[[132 118 135 114 125 118 133]
 [136 124 155 139 131 125 116]]
->
[[136 124 155 139 131 125 116]
 [132 118 135 114 125 118 133]]

[[147 133 142 132 132 109 128 142 146 120 126 119 130]
 [132 149 148 138 131 130 150 120 140 124 113 130 118]
 [128 121 129 136 129 120 126 137 141 132 129 129 135]
 [133 127 121 106 127 124 110 132 109 128 138 116 124]
 [117 128 126 111 125 145 131 109 101 120 126 127 113]]
->
[[132 149 148 138 131 130 150 120 140 124 113 130 118]
 [147 133 142 132 132 109 128 142 146 120 126 119 130]
 [117 128 126 111 125 145 131 109 101 120 126 127 113]
 [133 127 121 106 127 124 110 132 109 128 138 116 124]
 [128 121 129 136 129 120 126 137 141 132 129 129 135]]

[[142 133 120 143]
 [117 138 135 136]
 [140 119 136 110]
 [128 130 122 137]
 [115 149 105 137]
 [129 107 135 113]
 [105 114 138 118]]
->
[[115 149 105 137]
 [117 138 135 136]
 [142 133 120 143]
 [128 130 122 137]
 [140 119 136 110]
 [105 114 138 118]
 [129 107 135 113]]

[[117 131 123 154 113 118 124 143 119 114 143]
 [126 127 140 154 116 105 128 156 128 116 152]
 [140 120 130 103 137 146 129 130 136 135 129]
 [132 125 137 140 118 120 128 147 132 118 145]
 [129 130 129 113 142 123 131 129 130 141 127]
 [115 141 120 131 133 114 128 127 119 134 127]]
->
[[115 141 120 131 133 114 128 127 119 134 127]
 [117 131 123 154 113 118 124 143 119 114 143]
 [129 130 129 113 142 123 131 129 130 141 127]
 [126 127 140 154 116 105 128 156 128 116 152]
 [132 125 137 140 118 120 128 147 132 118 145]
 [140 120 130 103 137 146 129 130 136 135 129]]

[[144 132 127 117 142 118 137 123 133]
 [127 125 147 117 121 135 106 142 140]
 [122 130 120 140 129 124 138 122 121]
 [150 122 132 115 112 142 133 128 147]
 [118 140 138 132 137 144 114 115 121]
 [125 133 120 119 148 142 133 103 115]]
->
[[118 140 138 132 137 144 114 115 121]
 [125 133 120 119 148 142 133 103 115]
 [144 132 127 117 142 118 137 123 133]
 [122 130 120 140 129 124 138 122 121]
 [127 125 147 117 121 135 106 142 140]
 [150 122 132 115 112 142 133 128 147]]

[[110 119 113 111 150 143 150 116 124 130 110 123 140 109 119]
 [129 128 108 123 149 148 124 141 139 149 124 137 106 128 127]
 [139 130 129 134 123 139 137 130 109 145 135 105 140 140 129]
 [150 110 109 108 106 142 106 144 126 143 119 132 147 144 135]]
->
[[139 130 129 134 123 139 137 130 109 145 135 105 140 140 129]
 [129 128 108 123 149 148 124 141 139 149 124 137 106 128 127]
 [110 119 113 111 150 143 150 116 124 130 110 123 140 109 119]
 [150 110 109 108 106 142 106 144 126 143 119 132 147 144 135]]

[[121 109 143 126 143 135 107 121 134 138 102 117 123]
 [130 116 140 113 143 146 147 106 146 141 124 114 118]
 [128 130 137 108 143 131 111 136 134 123 138 104 124]]
->
[[128 130 137 108 143 131 111 136 134 123 138 104 124]
 [130 116 140 113 143 146 147 106 146 141 124 114 118]
 [121 109 143 126 143 135 107 121 134 138 102 117 123]]
---
[[139 135 106 112 104]
 [141 132 116 103 144]
 [126 114 137 124 107]
 [146 136 115 133 124]]
->
[[139 135]
 [141 132]]

[[131 127 128 144]
 [131 126 127 145]
 [124 131 130 100]
 [129 128 127 133]]
->
[[131 127]
 [131 126]]

[[123 137 128]
 [144 121 125]
 [150 123 118]
 [121 133 133]
 [112 129 127]]
->
[[123 137]
 [144 121]]

[[116 121 126 134 132]
 [133 127 124 130 128]
 [128 130 131 115 131]
 [149 122 122 132 130]]
->
[[116 121]
 [133 127]]

[[122 147 100 109 150]
 [107 124 151 122 112]
 [148 133 144 127 109]]
->
[[122 147]
 [107 124]]

[[153 147 107]
 [100 124 105]
 [112 146 123]]
->
[[153 147]
 [100 124]]

[[143 150 138 123]
 [124 143 134 132]
 [118 103 137 144]]
->
[[143 150]
 [124 143]]

[[144 153 141]
 [124 110 158]
 [124 101 101]]
->
[[144 153]
 [124 110]]
